Rows and roughly how far along a hidden order each lies, from 0 to 9:
-1.24  1.22  1.74  -1.82  -2.41  0.75  2.38  -0.09  -0.33  -0.66  1.19  -5.26  -3.50  1.47  0.75  -2.09  -1.37  1.25  2.45  -1.48  -0.77  0.16  3.14  0.79  -1.32  -2.36  -0.55  -4.14 | 5
-0.92  -0.04  -0.96  0.82  0.74  0.68  -0.07  -0.57  0.73  2.31  0.25  -2.71  -1.78  -0.85  0.03  -0.82  0.58  0.05  -2.42  -1.35  1.03  -0.55  -0.85  -1.15  1.64  -2.05  -0.19  1.12 | 6
-1.18  -0.33  -1.45  0.41  -1.45  2.50  1.18  -0.80  -0.71  4.08  -1.58  -6.86  -2.76  -1.21  -2.18  -3.98  0.41  1.54  2.17  -2.44  -0.51  0.96  -0.02  -1.48  -2.76  -4.25  -2.71  -4.88 | 9
-0.75  -1.86  3.70  -1.21  1.59  1.79  0.37  0.44  -0.96  -0.92  2.68  -2.36  -0.38  0.36  1.47  -2.10  -0.57  0.62  -0.29  -0.31  0.71  1.73  -0.63  0.58  0.10  -2.32  -0.81  -2.71 | 9
-0.33  -0.44  1.63  -1.14  -1.51  -0.54  1.08  0.57  0.02  0.38  1.22  0.10  0.95  0.61  -0.97  0.37  -0.37  2.26  1.83  -0.08  0.19  -1.05  1.63  -0.37  -2.70  2.10  -0.10  -1.36 | 3
-1.21  -0.09  -0.52  0.39  -1.19  -0.47  0.67  -0.18  1.51  -0.11  -0.73  -0.37  -0.74  3.04  1.00  0.22  -0.98  1.94  -0.17  0.12  -0.41  -0.58  0.18  1.67  1.53  -2.85  0.76  -0.67 | 0
-0.59  -2.48  2.72  1.18  1.78  1.37  0.89  -0.13  -0.63  1.43  1.56  -3.14  -1.53  -1.57  -0.29  0.14  -0.88  0.12  -1.31  -0.95  1.34  -0.27  -0.55  0.61  -1.49  -2.63  -0.69  -1.04 | 8
-1.51  -0.31  -0.62  1.37  -1.26  -0.01  -0.39  -0.41  -0.96  2.45  -0.51  1.82  0.83  0.15  -1.07  -2.85  0.38  3.47  0.10  -0.69  -0.41  0.15  -0.89  -1.27  1.31  -0.18  -1.04  -0.49 | 3
0.07  -2.45  -1.23  -0.89  -0.46  -0.64  1.19  0.62  0.45  2.17  0.14  0.34  -0.45  2.40  -0.82  -1.26  -0.65  2.71  1.28  0.02  0.36  -0.13  -0.15  0.58  1.11  -2.13  -2.85  -3.25 | 5
-1.06  0.43  -1.99  0.78  -1.13  -0.52  0.60  -0.57  1.79  1.90  -1.29  0.29  -1.04  3.12  0.02  0.43  -0.78  2.13  -0.99  -0.73  0.24  -1.07  -0.41  0.05  2.45  -0.80  1.05  0.40 | 0

Part 2:
1.13  -1.26  0.44  1.32  -0.23  -0.60  0.86  -1.46  -2.63  -1.85  2.20  -1.99  -0.77  -0.97  0.60  0.93  -2.27  -2.33  -0.85  0.79 | 6
0.46  -0.62  -0.09  2.20  -1.44  1.87  1.14  -1.72  0.72  0.14  1.76  -4.45  -0.37  -1.64  -0.02  2.08  -2.51  -0.97  0.18  -0.87 | 4
1.35  0.06  2.40  0.91  -3.62  5.05  -9.37  -3.66  6.72  -2.12  0.06  -2.70  1.09  -1.27  -2.26  4.78  0.31  -0.42  -0.22  0.23 | 9
0.15  1.75  1.74  -1.35  -1.40  -0.95  0.58  -0.20  -0.91  4.50  -1.28  -1.58  0.16  -2.00  0.15  -0.47  3.50  2.25  1.19  -0.02 | 4
-1.97  -0.53  -2.79  -1.38  1.70  0.72  0.99  3.93  -2.39  -1.87  0.20  -2.46  -0.91  1.29  0.57  1.29  0.14  1.32  0.02  -0.43 | 8
0.68  0.69  0.49  0.42  -0.17  -0.14  -1.93  -2.02  4.74  0.01  -1.81  6.41  1.58  1.23  -0.54  -2.68  0.90  0.16  0.04  -0.91 | 4
0.68  -0.37  0.48  1.72  0.31  2.20  1.33  0.30  2.76  0.07  0.05  0.19  1.78  0.39  0.13  -1.03  0.53  0.55  0.20  -2.02 | 2
1.47  0.72  -2.17  3.22  -1.10  -0.71  1.36  -4.80  -4.11  0.50  1.37  1.69  -1.02  -1.28  2.98  -0.59  -2.85  -3.30  -0.15  -0.84 | 2
2.29  -0.79  1.97  0.50  -0.27  0.00  2.83  1.15  -6.16  0.56  2.48  -8.77  -0.09  -3.50  1.34  2.08  4.31  0.92  0.18  1.15 | 5
-2.00  1.19  -3.54  -1.40  -1.33  1.63  -4.57  -0.21  0.59  -0.59  -0.65  -1.02  -1.82  0.85  0.29  3.34  -2.31  0.33  0.15  -0.52 | 9
-0.41  0.62  -0.87  -0.07  1.23  0.53  1.25  1.29  1.96  1.02  -1.41  3.41  1.16  1.12  0.41  -1.49  1.28  1.44  0.64  -1.76 | 3
-0.43  0.81  -0.64  -0.54  -1.47  0.16  -3.48  -2.41  0.51  0.12  -0.88  2.11  -1.38  0.12  -0.43  0.61  -2.31  -0.76  -0.07  0.22 | 7
0.26  -0.48  3.77  0.35  -1.61  1.22  -0.56  -1.03  4.43  0.73  0.90  -4.28  0.69  -1.08  -3.14  0.63  -0.83  0.07  -0.26  1.06 | 6
0.68  1.43  -0.51  -1.82  -0.85  -2.84  -3.67  -2.19  -3.64  0.11  -0.63  2.78  -1.78  -0.66  0.81  0.27  0.68  -1.67  -0.42  2.34 | 8
2.03  0.82  -0.23  2.64  0.64  -1.32  3.13  -2.55  -0.88  2.03  -0.26  5.78  1.56  -0.55  1.89  -4.73  0.81  -1.37  0.28  -1.91 | 0
-1.61  -0.99  3.90  -0.09  -2.03  1.87  -1.69  -1.38  8.80  0.92  -0.47  -1.28  0.42  0.03  -4.40  0.63  -4.17  0.26  -0.18  0.35 | 8
1.56  0.16  -1.31  1.32  0.11  -1.81  1.46  -1.50  -6.19  -0.37  1.31  0.12  -0.81  -1.43  2.09  -0.08  0.73  -1.68  -0.29  0.77 | 4
